Here is a tiny trained network, its code and every weight. The questions are about switching its units off for an input and a class, where a switched-off unit gives its printed mean instead of its output.

import numpy as np


def w(rows, s, z=0):
    codes = np.array(rows[::2]) - 128.0
    scale = np.full(codes.shape[1], s)
    scale[-1] = z or s
    return codes * scale


def norm(h):
    return h / np.sqrt((h * h).mean(-1, keepdims=True) + 1e-5)


def f(y):
    return np.maximum(y, 0)


def log_softmax(a):
    a = a - a.max(-1, keepdims=True)
    return a - np.log(np.exp(a).sum(-1, keepdims=True))


def net(x, mask):
    res = np.array(x, float).reshape(1, 7) / 4 @ E
    u = 0
    for l in range(4):
        y = f(norm(res) @ A[l][:, :-1].T + A[l][:, -1])
        res = res + np.where(mask[u : u + 5], y, B[l][:, -1]) @ B[l][:, :-1]
        u += 5
    return log_softmax(norm(res)[-1] @ U[:, :-1].T + U[:, -1])


A, B = {}, {}
E = w([
[66,129,29,166,145,148,254],'x0',
[157,33,122,72,62,196,72],'x1',
[136,97,117,92,144,40,115],'x2',
[65,114,136,201,63,119,73],'x3',
[162,109,191,122,21,82,208],'x4',
[208,160,146,168,109,164,145],'x5',
[105,70,219,164,182,150,167],'x6',
],0.0055)
A[0] = w([
[153,167,142,88,153,121,142,251],'0.n1',
[111,182,128,168,112,98,61,178],'0.n2',
[81,88,161,173,34,100,147,50],'0.n3',
[1,168,125,183,142,96,83,83],'0.n4',
[153,149,57,163,49,161,133,122],'0.n5',
],0.0094,0.0029)
B[0] = w([
[62,154,179,152,61,105,132,238],'0.n1',
[112,187,131,76,101,145,128,242],'0.n2',
[79,64,136,1,118,137,77,234],'0.n3',
[107,181,209,37,160,246,173,255],'0.n4',
[101,184,108,147,83,100,154,232],'0.n5',
],0.0086,0.0043)
A[1] = w([
[190,148,81,213,78,218,135,94],'1.n1',
[1,141,107,86,106,100,6,216],'1.n2',
[171,22,98,108,98,83,94,74],'1.n3',
[210,94,133,91,186,169,249,75],'1.n4',
[76,181,79,131,219,144,65,1],'1.n5',
],0.0066,0.0028)
B[1] = w([
[200,158,125,126,56,127,176,149],'1.n1',
[234,78,99,83,170,147,108,255],'1.n2',
[100,93,153,176,166,95,18,153],'1.n3',
[2,168,143,209,172,95,139,154],'1.n4',
[141,131,194,105,80,177,90,153],'1.n5',
],0.0083,0.0075)
A[2] = w([
[154,152,39,139,19,161,200,114],'2.n1',
[120,83,15,175,142,137,131,2],'2.n2',
[173,128,231,116,77,61,128,77],'2.n3',
[78,61,136,187,40,74,79,11],'2.n4',
[2,59,134,119,111,144,232,200],'2.n5',
],0.0072,0.0018)
B[2] = w([
[204,95,140,113,38,1,248,224],'2.n1',
[117,178,108,180,125,68,168,138],'2.n2',
[97,215,129,165,105,183,233,231],'2.n3',
[71,118,171,58,166,200,89,157],'2.n4',
[110,72,29,233,214,109,92,254],'2.n5',
],0.0079,0.0045)
A[3] = w([
[110,211,172,163,134,192,68,84],'3.n1',
[184,97,60,180,103,147,42,187],'3.n2',
[101,159,91,117,67,110,47,2],'3.n3',
[70,44,105,147,200,153,164,200],'3.n4',
[135,164,131,113,143,2,153,127],'3.n5',
],0.0078,0.0041)
B[3] = w([
[79,151,118,57,68,3,127,197],'3.n1',
[187,47,70,142,147,78,196,191],'3.n2',
[165,130,97,112,222,42,105,140],'3.n3',
[201,75,94,232,107,92,99,255],'3.n4',
[214,180,100,204,43,101,250,201],'3.n5',
],0.007,0.0051)
U = w([
[193,5,65,68,125,93,45,138],'0',
[95,192,218,9,97,205,122,132],'1',
[194,172,90,163,48,52,243,230],'2',
[51,122,85,214,226,172,174,2],'3',
],0.011,0.0028)

Each question gives the input, the list of numbers given to net, and the class t.
The units are the neurons (one row each of A and B). Each row of codes is followed by its name. A weight is (code - 128) times the scale printed after its matrix; where a second scale follows, it is the last column's (A, B and U).
mask holds one flag per neuron, layer by layer. A switched-off neuron (its flag False) gives its mean, the last column of its row in B, instead of its output. The means were averaged over made-up inputs and are rounded, as every weight is.
A unit's drop is (log p(t) with every unit on - log p(t) with that unit switched off) / (log p(t) with every unit on - log p(t) with every unit switched off).
The circuit of an input: a set's keep is (log p(t) with only the set's units on - log p(t) with every unit switched off) / (log p(t) with every unit on - log p(t) with every unit switched off). Starting from the 12 units with the biggest drops (on a tie, the unit counted first), units are removed one at a time, each time the one whose removal leaves the highest keep (on an exact tie, the one counted first), for as long as the keep stays at least 0.8.
circuit, biggest first: the units of the circuit, biggest drop first
unit that matters most: the unit with the biggest drop
k most important neurons: the k neurons with the biggest drops, biggest first
top k neurons in layer l: the k neurons of layer l with the biggest drops, biggest first
drop of u: that unit's drop, to one decimal
input [0,-3,-5,5,7,0,1], class 1: circuit, biggest first => [0.n3]
input [6,8,-3,1,4,4,7], class 0: circuit, biggest first => [0.n3; 2.n3]
input [3,-5,6,7,-3,-2,2], class 1: 2 most important neurons => [0.n4; 0.n2]
input [-3,6,0,2,7,-2,8], class 0: circuit, biggest first => [0.n3; 0.n4]
input [3,8,-5,-5,3,0,8], class 3: 2 most important neurons => [1.n4; 1.n2]
input [-4,0,1,-7,8,-8,7], class 3: top 2 neurons in layer 0 => [0.n2; 0.n5]
input [2,2,3,-6,-6,1,3], class 3: 3 most important neurons => [1.n4; 0.n3; 0.n2]
input [-4,1,-7,-5,7,-2,1], class 1: top 2 neurons in layer 0 => [0.n1; 0.n5]
input [-2,-4,5,-1,3,-8,3], class 3: circuit, biggest first => [2.n1; 2.n5]
input [1,6,-3,6,-8,5,-8], class 2: top 2 neurons in layer 0 => [0.n5; 0.n3]
input [5,5,-2,0,7,2,7], class 0: 2 most important neurons => [0.n3; 3.n4]
input [-7,-6,-7,0,-2,5,2], class 1: top 3 neurons in layer 3 => [3.n4; 3.n5; 3.n2]
input [-5,4,-3,3,8,4,-3], class 1: 3 most important neurons => [0.n3; 2.n3; 2.n5]
input [8,-2,-3,8,1,0,5], class 3: unit that matters most => 0.n4
input [-2,0,6,4,5,-3,-4], class 0: 3 most important neurons => [1.n2; 0.n3; 0.n4]
input [-1,-8,-8,6,5,-3,4], class 1: 2 most important neurons => [0.n4; 0.n3]
input [-2,-7,-6,-4,0,2,7], class 3: 2 most important neurons => [2.n1; 1.n2]
input [0,4,6,-5,0,-2,7], class 3: 2 most important neurons => [0.n3; 1.n2]
input [5,-3,-2,-4,6,-7,3], class 3: top 2 neurons in layer 2 => [2.n5; 2.n1]
input [4,2,2,-3,-2,-8,2], class 3: 2 most important neurons => [0.n3; 1.n4]
input [2,6,4,7,-5,5,-7], class 2: circuit, biggest first => [0.n5]
input [-7,5,-8,1,-2,5,-2], class 2: drop of 0.n4 => 0.4
input [5,5,-4,2,5,-2,6], class 0: drop of 0.n3 => 0.3
input [7,0,-4,5,8,-7,4], class 0: drop of 0.n3 => 0.4
input [6,-3,7,6,-1,5,4], class 3: drop of 0.n4 => 0.3
input [-3,-8,1,-4,-1,-6,7], class 3: top 3 neurons in layer 0 => [0.n4; 0.n5; 0.n2]
input [-4,-7,5,0,-5,5,2], class 1: top neuron in layer 2 => [2.n1]
